Here is a tiny trained network, its code and every weight. The questions are about switching its units off for an input and a class, where a switched-off unit gives its printed mean instead of its output.

import numpy as np


def w(rows, s, z=0):
    codes = np.array(rows[::2]) - 128.0
    scale = np.full(codes.shape[1], s)
    scale[-1] = z or s
    return codes * scale


def norm(h):
    return h / np.sqrt((h * h).mean(-1, keepdims=True) + 1e-5)


def f(y):
    return np.maximum(y, 0)


def log_softmax(a):
    a = a - a.max(-1, keepdims=True)
    return a - np.log(np.exp(a).sum(-1, keepdims=True))


def net(x, mask):
    res = np.array(x, float).reshape(1, 4) / 4 @ E
    u = 0
    for l in range(2):
        y = f(norm(res) @ A[l][:, :-1].T + A[l][:, -1])
        res = res + np.where(mask[u : u + 4], y, B[l][:, -1]) @ B[l][:, :-1]
        u += 4
    return log_softmax(norm(res)[-1] @ U[:, :-1].T + U[:, -1])


A, B = {}, {}
E = w([
[55,69,159,132,1,112,92,68,106,35],'x0',
[63,161,191,95,72,153,77,61,172,91],'x1',
[114,103,20,79,164,54,73,78,82,122],'x2',
[143,149,121,134,135,130,120,135,124,103],'x3',
],0.011)
A[0] = w([
[117,196,234,181,119,246,173,173,147,141,42],'0.n0',
[201,110,254,220,64,179,200,190,162,106,227],'0.n1',
[91,159,113,60,182,115,90,87,236,110,2],'0.n2',
[141,42,186,227,36,99,167,161,75,78,35],'0.n3',
],0.009,0.0055)
B[0] = w([
[197,66,111,49,136,26,125,146,171,95,213],'0.n0',
[59,162,118,204,80,183,97,31,40,138,254],'0.n1',
[131,155,107,138,197,194,61,165,88,147,157],'0.n2',
[113,195,122,201,150,252,132,62,46,135,177],'0.n3',
],0.012,0.015)
A[1] = w([
[71,1,71,190,52,144,116,97,83,46,174],'1.n0',
[51,130,158,145,22,147,104,35,90,39,6],'1.n1',
[221,16,48,194,138,83,236,135,56,126,242],'1.n2',
[124,94,216,120,6,95,157,3,171,70,126],'1.n3',
],0.0064,0.002)
B[1] = w([
[85,109,176,179,36,34,255,161,157,177,227],'1.n0',
[183,59,129,92,99,67,116,201,214,136,250],'1.n1',
[142,92,206,90,79,142,198,169,236,62,199],'1.n2',
[161,86,126,41,210,65,111,180,222,157,211],'1.n3',
],0.0092,0.011)
U = w([
[122,56,229,187,27,92,248,204,180,119,86],'0',
[188,10,129,2,169,21,85,207,226,64,81],'1',
[29,222,63,213,193,250,55,28,8,232,253],'2',
],0.0096,0.0048)

Each question gives the input, the list of numbers given to net, and the class t.
The units are the neurons (one row each of A and B). Each row of codes is followed by its name. A weight is (code - 128) times the scale printed after its matrix; where a second scale follows, it is the last column's (A, B and U).
mask holds one flag per neuron, layer by layer. A switched-off neuron (its flag False) gives its mean, the last column of its row in B, instead of its output. The means were averaged over made-up inputs and are rounded, as every weight is.
A unit's drop is (log p(t) with every unit on - log p(t) with that unit switched off) / (log p(t) with every unit on - log p(t) with every unit switched off).
The circuit of an input: a set's keep is (log p(t) with only the set's units on - log p(t) with every unit switched off) / (log p(t) with every unit on - log p(t) with every unit switched off). Starting from all 8 units, units are removed one at a time, each time the one whose removal leaves the highest keep (on an exact tie, the one counted first), for as long as the keep stays at least 0.8.
circuit, biggest first: the units of the circuit, biggest drop first
unit that matters most: the unit with the biggest drop
top k neurons: the k neurons with the biggest drops, biggest first
top k neurons in layer l: the k neurons of layer l with the biggest drops, biggest first
input [-2,4,-4,-7], class 1: top neuron in layer 1 : (1.n3)
input [2,-6,7,6], class 0: top 2 neurons : (0.n0; 1.n3)
input [-7,1,2,6], class 2: top 2 neurons in layer 1 : (1.n1; 1.n3)
input [-5,2,6,5], class 2: top 3 neurons : (0.n0; 1.n1; 1.n3)
input [-1,2,8,3], class 2: top 4 neurons : (0.n0; 1.n1; 1.n3; 1.n2)
input [4,-2,4,3], class 0: top 3 neurons : (1.n0; 0.n0; 1.n3)
input [-2,1,-4,-7], class 1: top 2 neurons : (0.n0; 1.n3)
input [-2,6,1,4], class 2: top 2 neurons : (0.n2; 1.n1)
input [-8,2,-6,-1], class 1: top 2 neurons in layer 0 : (0.n0; 0.n3)
input [-7,2,-7,4], class 1: top 3 neurons : (0.n0; 0.n3; 1.n0)
input [7,-4,7,-6], class 0: top 2 neurons : (1.n0; 0.n0)
input [1,-3,0,1], class 2: top 2 neurons : (0.n0; 0.n3)
input [-8,4,-5,-6], class 1: top 3 neurons : (0.n0; 0.n3; 0.n2)
input [-6,5,8,-5], class 2: circuit, biggest first : (0.n0)
input [1,-3,7,-5], class 0: top 2 neurons in layer 0 : (0.n0; 0.n2)
input [-1,2,0,-6], class 1: top 2 neurons in layer 0 : (0.n3; 0.n1)
input [0,6,3,3], class 2: top 3 neurons in layer 1 : (1.n3; 1.n1; 1.n2)
input [1,-3,3,2], class 0: top 2 neurons in layer 0 : (0.n0; 0.n2)
input [3,-3,7,-2], class 0: top 2 neurons in layer 1 : (1.n0; 1.n3)
input [7,-1,-4,-7], class 2: unit that matters most : 0.n3
